Below are the code and all the weights of a small trained network. Each question names an input and a class and asks about switching units off, where a switched-off unit gives its printed mean instead of its output.

import numpy as np


def w(rows, s, z=0):
    codes = np.array(rows[::2]) - 128.0
    scale = np.full(codes.shape[1], s)
    scale[-1] = z or s
    return codes * scale


def f(y):
    return np.maximum(y, 0)


def log_softmax(a):
    a = a - a.max(-1, keepdims=True)
    return a - np.log(np.exp(a).sum(-1, keepdims=True))


def net(x, mask):
    res = np.array(x, float).reshape(1, 7) / 4 @ E
    y = f(res @ A[0][:, :-1].T + A[0][:, -1])
    res = res + np.where(mask, y, B[0][:, -1]) @ B[0][:, :-1]
    return log_softmax(res[-1] @ U[:, :-1].T + U[:, -1])


A, B = {}, {}
E = w([
[135,158,104,59,254,90,124,70,105,135],'x0',
[10,216,99,100,80,169,178,143,76,96],'x1',
[82,54,39,89,113,114,153,105,131,204],'x2',
[154,243,123,188,77,121,136,40,107,249],'x3',
[199,148,14,165,142,139,216,173,180,59],'x4',
[57,131,183,197,155,55,159,90,208,137],'x5',
[149,157,150,38,44,110,120,69,196,104],'x6',
],0.0087)
A[0] = w([
[116,132,177,58,93,122,104,107,161,146,141],'neuron 1',
[131,117,129,162,79,117,156,143,142,104,95],'neuron 2',
[181,95,149,136,170,93,129,99,172,161,98],'neuron 3',
[86,107,157,144,133,132,122,108,145,136,74],'neuron 4',
[138,142,122,177,76,150,127,113,128,158,182],'neuron 5',
[99,126,170,116,133,131,65,133,106,174,44],'neuron 6',
[117,165,106,87,111,162,120,160,82,126,98],'neuron 7',
[43,163,132,124,113,122,161,117,128,103,121],'neuron 8',
[168,67,158,182,82,134,98,138,158,137,129],'neuron 9',
[184,212,224,159,145,135,112,149,108,39,172],'neuron 10',
[80,171,98,111,102,156,141,145,61,92,75],'neuron 11',
[141,105,100,78,114,160,114,138,76,149,61],'neuron 12',
[246,83,125,109,123,147,90,136,85,157,126],'neuron 13',
[143,166,119,95,201,114,128,127,126,130,109],'neuron 14',
[40,117,163,186,169,69,171,103,246,132,4],'neuron 15',
[91,49,150,94,129,161,116,166,118,54,101],'neuron 16',
[147,173,121,137,101,137,120,120,76,175,40],'neuron 17',
[96,95,210,111,119,143,97,123,61,167,13],'neuron 18',
[178,222,139,152,123,137,123,139,122,179,62],'neuron 19',
[118,114,126,189,177,176,121,172,22,151,148],'neuron 20',
[120,103,150,109,150,107,102,138,140,81,11],'neuron 21',
[165,151,81,147,136,114,178,143,150,105,42],'neuron 22',
[165,152,124,45,72,144,131,116,149,104,186],'neuron 23',
[152,153,76,120,124,113,160,110,200,78,21],'neuron 24',
[114,65,118,157,30,160,122,170,108,136,183],'neuron 25',
[169,161,54,177,144,156,161,145,162,122,35],'neuron 26',
[100,100,122,180,157,114,128,153,98,157,104],'neuron 27',
[149,148,170,101,141,139,103,168,98,56,71],'neuron 28',
[73,36,30,84,97,107,156,117,157,212,40],'neuron 29',
[85,89,138,110,146,123,132,157,168,59,36],'neuron 30',
[141,162,109,156,118,122,130,77,128,188,24],'neuron 31',
[139,153,92,52,226,101,127,67,107,139,122],'neuron 32',
],0.013,0.0028)
B[0] = w([
[160,131,186,165,87,103,107,129,118,76,200],'neuron 1',
[136,148,132,112,123,153,120,161,97,137,173],'neuron 2',
[78,129,175,127,169,131,130,145,189,101,203],'neuron 3',
[131,119,104,123,117,142,137,131,94,113,162],'neuron 4',
[161,154,135,92,151,111,133,153,109,183,196],'neuron 5',
[86,98,135,127,130,126,129,138,71,95,190],'neuron 6',
[89,118,90,110,155,115,134,127,166,93,190],'neuron 7',
[100,116,167,123,184,142,120,161,195,111,210],'neuron 8',
[102,155,145,108,151,154,130,175,154,134,195],'neuron 9',
[99,126,90,189,103,239,129,74,142,151,248],'neuron 10',
[72,109,125,103,170,127,132,149,196,100,212],'neuron 11',
[139,110,58,125,117,118,140,103,124,126,186],'neuron 12',
[71,117,68,93,155,103,142,123,188,74,219],'neuron 13',
[131,144,134,112,107,171,126,173,113,159,196],'neuron 14',
[153,125,1,75,102,93,134,118,150,80,243],'neuron 15',
[169,128,139,106,172,52,140,113,108,206,230],'neuron 16',
[145,113,111,116,153,92,138,115,122,150,191],'neuron 17',
[91,95,139,125,141,132,140,149,52,74,209],'neuron 18',
[154,105,124,132,158,90,144,102,120,201,218],'neuron 19',
[200,157,179,150,50,84,98,102,167,77,234],'neuron 20',
[130,127,154,140,149,107,131,115,131,163,169],'neuron 21',
[102,108,152,121,130,119,113,125,70,98,197],'neuron 22',
[187,148,147,145,77,80,107,112,155,82,212],'neuron 23',
[119,108,185,152,118,113,113,137,85,91,200],'neuron 24',
[141,177,110,104,113,173,131,189,104,163,217],'neuron 25',
[91,89,157,115,122,104,124,133,60,85,215],'neuron 26',
[151,143,182,148,92,126,111,105,154,103,185],'neuron 27',
[132,113,102,147,134,139,139,107,121,149,193],'neuron 28',
[107,118,129,221,130,230,128,47,136,150,235],'neuron 29',
[140,131,151,119,140,87,135,109,114,196,199],'neuron 30',
[149,108,148,121,163,84,131,113,138,182,205],'neuron 31',
[153,185,123,105,100,169,134,216,103,178,249],'neuron 32',
],0.021,0.014)
U = w([
[131,101,141,117,183,86,150,84,110,215,92],'0',
[63,64,153,125,129,134,117,131,23,84,28],'1',
[86,116,103,192,128,218,128,58,139,164,147],'2',
[112,114,9,78,115,117,138,111,150,95,251],'3',
[49,125,154,103,190,144,126,162,225,111,88],'4',
[119,186,128,99,106,185,126,212,107,173,166],'5',
[161,153,187,152,66,103,72,99,161,94,130],'6',
],0.011,0.0031)

Each question gives the input, the list of numbers given to net, and the class t.
The units are the neurons (one row each of A and B). Each row of codes is followed by its name. A weight is (code - 128) times the scale printed after its matrix; where a second scale follows, it is the last column's (A, B and U).
mask holds one flag per neuron, in row order. A switched-off neuron (its flag False) gives its mean, the last column of its row in B, instead of its output. The means were averaged over made-up inputs and are rounded, as every weight is.
A unit's drop is (log p(t) with every unit on - log p(t) with that unit switched off) / (log p(t) with every unit on - log p(t) with every unit switched off).
The circuit of an input: a set's keep is (log p(t) with only the set's units on - log p(t) with every unit switched off) / (log p(t) with every unit on - log p(t) with every unit switched off). Starting from the 12 units with the biggest drops (on a tie, the unit counted first), units are removed one at a time, each time the one whose removal leaves the highest keep (on an exact tie, the one counted first), for as long as the keep stays at least 0.8.
units of the circuit, in order: the units of the circuit, biggest drop first
most important unit: the unit with the biggest drop
top k neurons: the k neurons with the biggest drops, biggest first
drop when u is switched off: that unit's drop, to one decimal
input [-7,6,6,-4,7,4,6], class 1: most important unit	neuron 24
input [5,-4,-7,1,8,2,2], class 1: top 3 neurons	neuron 26; neuron 24; neuron 22
input [1,-4,2,0,-1,4,-4], class 3: top 2 neurons	neuron 15; neuron 8
input [8,5,1,7,6,-2,-6], class 5: top 4 neurons	neuron 32; neuron 14; neuron 16; neuron 30
input [-6,-7,8,-8,4,-2,2], class 0: top 2 neurons	neuron 16; neuron 10
input [-2,-6,-5,0,-6,-3,2], class 1: top 4 neurons	neuron 18; neuron 6; neuron 8; neuron 11
input [0,7,-1,-4,-5,-4,5], class 4: top 3 neurons	neuron 11; neuron 15; neuron 8
input [2,2,-5,-4,-3,3,7], class 6: top 3 neurons	neuron 1; neuron 29; neuron 23
input [-8,2,-4,8,2,2,-3], class 0: top 4 neurons	neuron 19; neuron 32; neuron 31; neuron 17
input [6,-8,7,4,0,-6,-6], class 4: top 3 neurons	neuron 13; neuron 3; neuron 10
input [-6,-4,0,-2,1,2,-5], class 5: top 2 neurons	neuron 25; neuron 9
input [-7,1,2,7,3,-7,-1], class 0: top 3 neurons	neuron 15; neuron 19; neuron 5
input [-4,-1,-4,1,0,4,4], class 2: top 3 neurons	neuron 10; neuron 32; neuron 20
input [-5,-3,3,4,2,-6,0], class 3: units of the circuit, in order	neuron 13
input [-6,5,1,-6,2,4,4], class 0: drop when neuron 32 is switched off	0.6
input [0,1,1,8,4,-4,0], class 0: drop when neuron 23 is switched off	0.0
input [4,1,-6,7,-1,-7,0], class 0: drop when neuron 29 is switched off	1.0
